The rows lie along a hidden order. The number after each row says roughly how far along it the row is, from 0 to 15. A new part has a new order.
In the rows, 128 means zero.
[107 102 142 125 108 136 120 119 138 129 139 179 130 124 126 116 130 143
 136 101 157 112 107 136 126 131 145 116 128 158 127 114  99 150 138 139
 134  83 124 129  70 172 176 115 145]	15
[118 128 193 114 140 129 135 138 127 123 150 134 122 130 138 132 119 138
 158 114 131 139 140 140 123 122 130 122 133 124 130 106 110 145 130 128
 137 148 103 135   1 107 188 153 136]	5
[103  88  96 142  79 131 115 108 139 156 143 129 138 125 118 112 132 131
 144 109 125 114 123 134 116 133 145 120 112 135 126 124 107 140 133 154
 127  92 118 125  77 141 164 118 128]	13
[121  95 164 112 140 129 132 135 128 129 179 131 124 133 134 138 120 128
 153 123 104 143 145 143 128 122 135 119 129 108 129 118 121 125 126 144
 138 143 108 136  45  88 184 153 131]	4
[137 119 194 115 173 130 148 144 120  99 128 116 118 132 140 149 121 120
 143 129 117 146 143 145 134 117 123 124 134  99 130 124 131 122 119 123
 138 178 121 136 118  84 138 151 130]	0
[125 100 149 116 141 131 136 130 129 113 122 146 124 131 132 136 125 124
 139 122 124 133 133 141 129 125 137 118 130 122 128 128 126 129 123 128
 138 124 125 134 112 116 134 131 134]	5
[112  83 168 125  92 135 121 123 135 157 164 152 132 127 128 129 118 142
 156 110 121 131 137 148 112 128 127 108 124 112 124 107 101 145 133 156
 134 110 114 130   1  82 222 147 131]	10
[111 103 155 126 112 133 133 129 132 135 122 174 129 124 130 124 126 140
 152 104 150 121 117 140 122 126 142 113 131 135 126 114 109 142 133 136
 134 129 115 132  67 154 176 118 136]	8

Part 2:
[132 129 148 105 137 111 122 135 127 107 118 142 102 101 125  85 106 191
 112 151 190 140 157 133 203 127 136 116 107 148]	5
[133 129 195 124 135 108 108 148 122 160 138 154 128 104 137  19  82 198
  57 162  87 136 109 102 105 118 161 114 128 140]	6
[106 128  99 146 104 139 119 112 130 148 125 123 122 116 125 123 145  77
 133  95  87 118 105 120  84 129 104 131 123 127]	9
[104 133  48 114 118 131 151 112 131  98 110  91 104 114 168 168 227  97
 162 101 119 123 156 155 139 134  96 139 126 137]	13
[137 128 149 133 124 130 129 145 136 125 114 162 110 115  75 117  88 157
 146 125 152 111 124 114 149 127 114 122 122 133]	4
[117 125  81 127 109 142 145 116 132 106 108 128 105 121 103 196 152 100
 205  97 154 113 138 143 145 137  90 137 122 122]	8
[ 99 135  62 127 111 129 138 109 128 130 119  96 102 110 174 107 203  99
 132 105  71 116 121 139 109 128 112 134 126 140]	12
[126 129 117 114 125 126 124 123 127 106 117 137 103 109 123 131 123 143
 142 128 180 131 151 138 188 131 114 124 110 136]	7
[114 131 146 134 116 118 115 132 120 166 134 129 120 104 172  57 129 158
  86 137  38 128  94 110  58 122 145 123 133 134]	9
[104 129  49 123 115 143 155 113 137  94 108  98 108 126 149 211 221  71
 187  84 110 116 153 153 123 136  76 144 134 124]	13
[123 139  91 116 126 102 113 116 111 150 139  81 112 110 242  56 180 171
  55 163  18 142 129 136  96 122 161 125 135 152]	15
[132 119 177 118 134 139 135 138 136  92 118 174 132 120  45 167  72 135
 175 112 255 135 165 133 192 131 105 124 110 115]	0
[136 122 164 119 133 134 133 142 137  97 113 170 119 117  70 153  83 149
 164 119 227 127 157 128 187 131 107 123 114 123]	2

[138 176 128 127 110 127 128 110 136 137 111 138 127 101 116 185 165 124
 135 136 117 139 131  97 142  96 114]	11
[135 130 126 120 120 135 138 141 156 135 101 213  86 135 121 104 112 120
  76 139 148 127 123 132 102 165  95]	13
[150 166 135 121 118 140 138 129 152 126  90 230 112 113 119 127 146 116
  88 155 137 128 123 123 112 125 100]	15
[ 95 154  72 116 104 118 136 113  72 139 122 245  44  88  91 134  98 101
  35 174 119 135  96 122 129 179  89]	12
[137 154 135 133 121 130 133 109 129 149 127  89 150 114 117 180 168 119
 141 116 112 129 135 101 137  83 123]	6
[ 97 104 100 123 123 122 125 129  80 131 135 182  80 122 120  86  66 107
  43 137 130 107 116 136 117 155 109]	8
[110 122 111 134 117 127 130 138 127 158 138 189 104 119 116 132 109 102
  22 122 142 115 144  99 124 119 109]	6
[119 141 129 142 120 131 137 111 104 163 132  67 151 119 109 174 137 107
 105 115 117 121 133  95 128  66 123]	2
[147 150 116 122 116 137 137 133 154 132  99 236  91 123 122 126 120 116
  67 146 138 128 123 125 109 128  91]	14
[108 121 109 136 122 125 133 136  92 170 142 139 108 149 133 148 102 120
  38 114 138 131 151  98 137 121 119]	2
[102 109 105 137 127 120 134 119  70 162 145  72 115 123 128 183 112 120
  89 116 117 129 131 102 139 103 146]	0
[166  84 171 154 123 161 135 171 237 160 140 171 147 197 178  63 102 134
  55  92 180 115 176 105  89  78 114]	2
[ 97 141 115 143 115 135 134 109 100 159 125  89 136 130 112 162 119  92
  91 125 117 109 139  91 111  78 117]	2
[117 167 114 127 112 126 126 100 132 132 119 129 133  99 105 174 155  92
 105 135 117 124 129  97 139  93 109]	9
[131 171 125 127 115 134 127 103 122 138 121 110 131 108 105 178 163 115
 120 131 111 131 132  88 138  93 118]	9
[116 135  97 132 114 127 133 119 106 146 118 201  95 113 112 142 113 102
  52 141 132 117 124 104 125 130  91]	10
[102 111 110 138 118 126 131 133  86 166 140 174 104 134 124 129 103 104
  26 115 145 121 153  97 124 114 110]	3
[103 183  67 110 101 112 135 102  30 133 129 237  31  45  84 187 120 101
  20 200 107 152  90 139 163 193  89]	14
